Here is a tiny trained network, its code and every weight. The questions are about switching its units off for an input and a target symbol, where a switched-off unit gives its printed mean instead of its output.

import numpy as np


def w(rows, s, z=0):
    codes = np.array(rows[::2]) - 128.0
    scale = np.full(codes.shape[1], s)
    scale[-1] = z or s
    return codes * scale


def f(y):
    return y / 2 * (1 + np.tanh(0.7978845608 * (y + 0.044715 * y**3)))


def softmax(a):
    e = np.exp(a - a.max(-1, keepdims=True))
    return e / e.sum(-1, keepdims=True)


def log_softmax(a):
    a = a - a.max(-1, keepdims=True)
    return a - np.log(np.exp(a).sum(-1, keepdims=True))


def net(x, mask):
    ids = ['ΛΠΦβητψ'.index(c) for c in x.split()]
    T = len(ids)
    res = E[ids] + P[:T]
    q, k, v = (res @ M[0].T for M in (Q, K, V))
    z = softmax(np.where(np.tri(T) > 0, q @ k.T / 2**0.5, -1e9)) @ v
    res = res + np.where(mask[0], z, O[0][:, -1]) @ O[0][:, :-1]
    y = f(res @ A[0][:, :-1].T + A[0][:, -1])
    res = res + np.where(mask[1:9], y, B[0][:, -1]) @ B[0][:, :-1]
    return log_softmax(res[-1] @ U[:, :-1].T + U[:, -1])


Q, K, V, O, A, B = {}, {}, {}, {}, {}, {}
E = w([
[158,129,98,155,108,207,103,86],'Λ',
[155,126,112,159,136,197,109,97],'Π',
[232,128,107,133,69,205,2,82],'Φ',
[133,227,213,111,111,203,83,16],'β',
[102,56,54,217,224,159,208,150],'η',
[58,181,163,185,190,179,229,61],'τ',
[218,28,26,198,148,182,46,171],'ψ',
],0.0069)
P = w([
[103,106,88,84,149,227,131,105],'0',
[144,114,236,255,110,122,134,146],'1',
[140,141,204,187,120,90,140,151],'2',
[137,145,180,165,118,100,145,130],'3',
[137,130,158,150,124,111,135,129],'4',
[149,132,143,138,128,114,126,126],'5',
[141,127,139,140,136,135,120,123],'6',
[150,123,134,126,133,135,114,106],'7',
[152,108,119,127,148,144,102,110],'8',
[161,124,115,125,151,158,91,106],'9',
[163,126,100,120,153,156,92,84],'10',
[160,120,91,131,168,171,99,76],'11',
[177,124,72,122,172,174,83,52],'12',
[160,126,76,150,210,169,105,45],'13',
],0.0098)
Q[0] = w([
[155,115,81,186,229,239,118,1],'H1',
[62,111,159,60,54,12,150,250],'H1',
],0.0059)
K[0] = w([
[92,118,22,2,163,255,116,78],'H1',
[134,148,195,228,77,51,121,164],'H1',
],0.0057)
V[0] = w([
[116,227,215,74,83,138,125,62],'H1',
[21,166,172,159,194,102,254,143],'H1',
],0.0077)
O[0] = w([
[78,199,4,222,159,142,38,165,128],'H1',
[222,92,103,152,204,174,80,46,5],'H1',
],0.011,0.0026)
A[0] = w([
[201,126,143,126,106,109,134,72,111],'N1',
[21,191,94,113,61,40,151,227,58],'N2',
[120,142,135,130,139,134,128,130,133],'N3',
[67,189,21,217,153,125,65,188,4],'N4',
[144,86,102,150,126,112,111,152,143],'N5',
[122,124,131,129,126,125,124,119,122],'N6',
[81,124,186,1,88,32,198,165,96],'N7',
[119,150,134,137,125,132,136,118,134],'N8',
],0.0082,0.0036)
B[0] = w([
[142,123,113,89,216,120,118,157,163],'N1',
[152,171,86,49,255,85,150,168,252],'N2',
[125,109,115,131,109,123,113,134,138],'N3',
[89,30,152,77,119,23,70,90,249],'N4',
[125,175,115,134,142,167,131,119,139],'N5',
[135,123,119,122,127,130,130,134,126],'N6',
[192,167,44,179,74,82,145,59,244],'N7',
[122,104,116,129,125,126,113,141,146],'N8',
],0.0068,0.0038)
U = w([
[30,134,146,152,57,223,159,192,202],'Λ',
[47,122,167,168,54,238,150,185,212],'Π',
[118,189,103,71,177,91,148,195,165],'Φ',
[55,75,122,108,144,57,58,89,74],'β',
[175,72,218,1,191,121,147,97,104],'η',
[202,174,25,212,189,185,87,65,139],'τ',
[168,127,90,138,44,81,174,54,2],'ψ',
],0.0042,0.0021)

Each question gives the input, a string of symbols that net reads in full, and the target symbol t.
The units are the heads (2 rows each of Q, K, V and O) and the neurons (one row each of A and B). Each row of codes is followed by its name. A weight is (code - 128) times the scale printed after its matrix; where a second scale follows, it is the last column's (O, A, B and U).
mask holds one flag per unit, heads first, then neurons. A switched-off unit (its flag False) gives its mean, the last column of its rows in O or B, instead of its output. The means were averaged over made-up inputs and are rounded, as every weight is.
A unit's drop is (log p(t) with every unit on - log p(t) with that unit switched off) / (log p(t) with every unit on - log p(t) with every unit switched off).
The circuit of an input: a set's keep is (log p(t) with only the set's units on - log p(t) with every unit switched off) / (log p(t) with every unit on - log p(t) with every unit switched off). Starting from all 9 units, units are removed one at a time, each time the one whose removal leaves the highest keep (on an exact tie, the one counted first), for as long as the keep stays at least 0.8.
circuit, biggest first: the units of the circuit, biggest drop first
k most important neurons: the k neurons with the biggest drops, biggest first
drop of u: that unit's drop, to one decimal
input η τ τ τ β η Φ ψ τ η β, target η: circuit, biggest first	H1
input η Λ τ Λ β β τ ψ ψ η Φ τ Λ Λ, target η: 2 most important neurons	N7, N1
input β τ Λ, target β: circuit, biggest first	H1, N4
input ψ η β η Φ β τ ψ, target ψ: 2 most important neurons	N7, N2
input β Φ ψ Φ Λ Φ ψ Φ β η, target β: circuit, biggest first	H1, N4
input η τ τ ψ β ψ η Π, target η: 2 most important neurons	N1, N7
input Φ τ η β Φ Φ β Π Λ Φ ψ, target Φ: drop of N2	0.7
input η Φ Π τ τ τ ψ η β ψ Π Λ η, target η: drop of H1	1.1
input η η Π ψ Φ τ Π Φ β ψ, target η: 2 most important neurons	N7, N1
input ψ ψ τ Π Φ, target ψ: drop of N7	1.0
input β τ Φ Λ Φ Λ Π, target β: drop of N7	0.0
input η Φ β ψ τ ψ ψ, target η: 2 most important neurons	N1, N7
input η τ η Λ, target η: 2 most important neurons	N1, N7
input ψ η η Λ τ Λ Φ Π τ τ Φ, target ψ: 2 most important neurons	N7, N2
input τ Λ η Φ, target τ: circuit, biggest first	H1
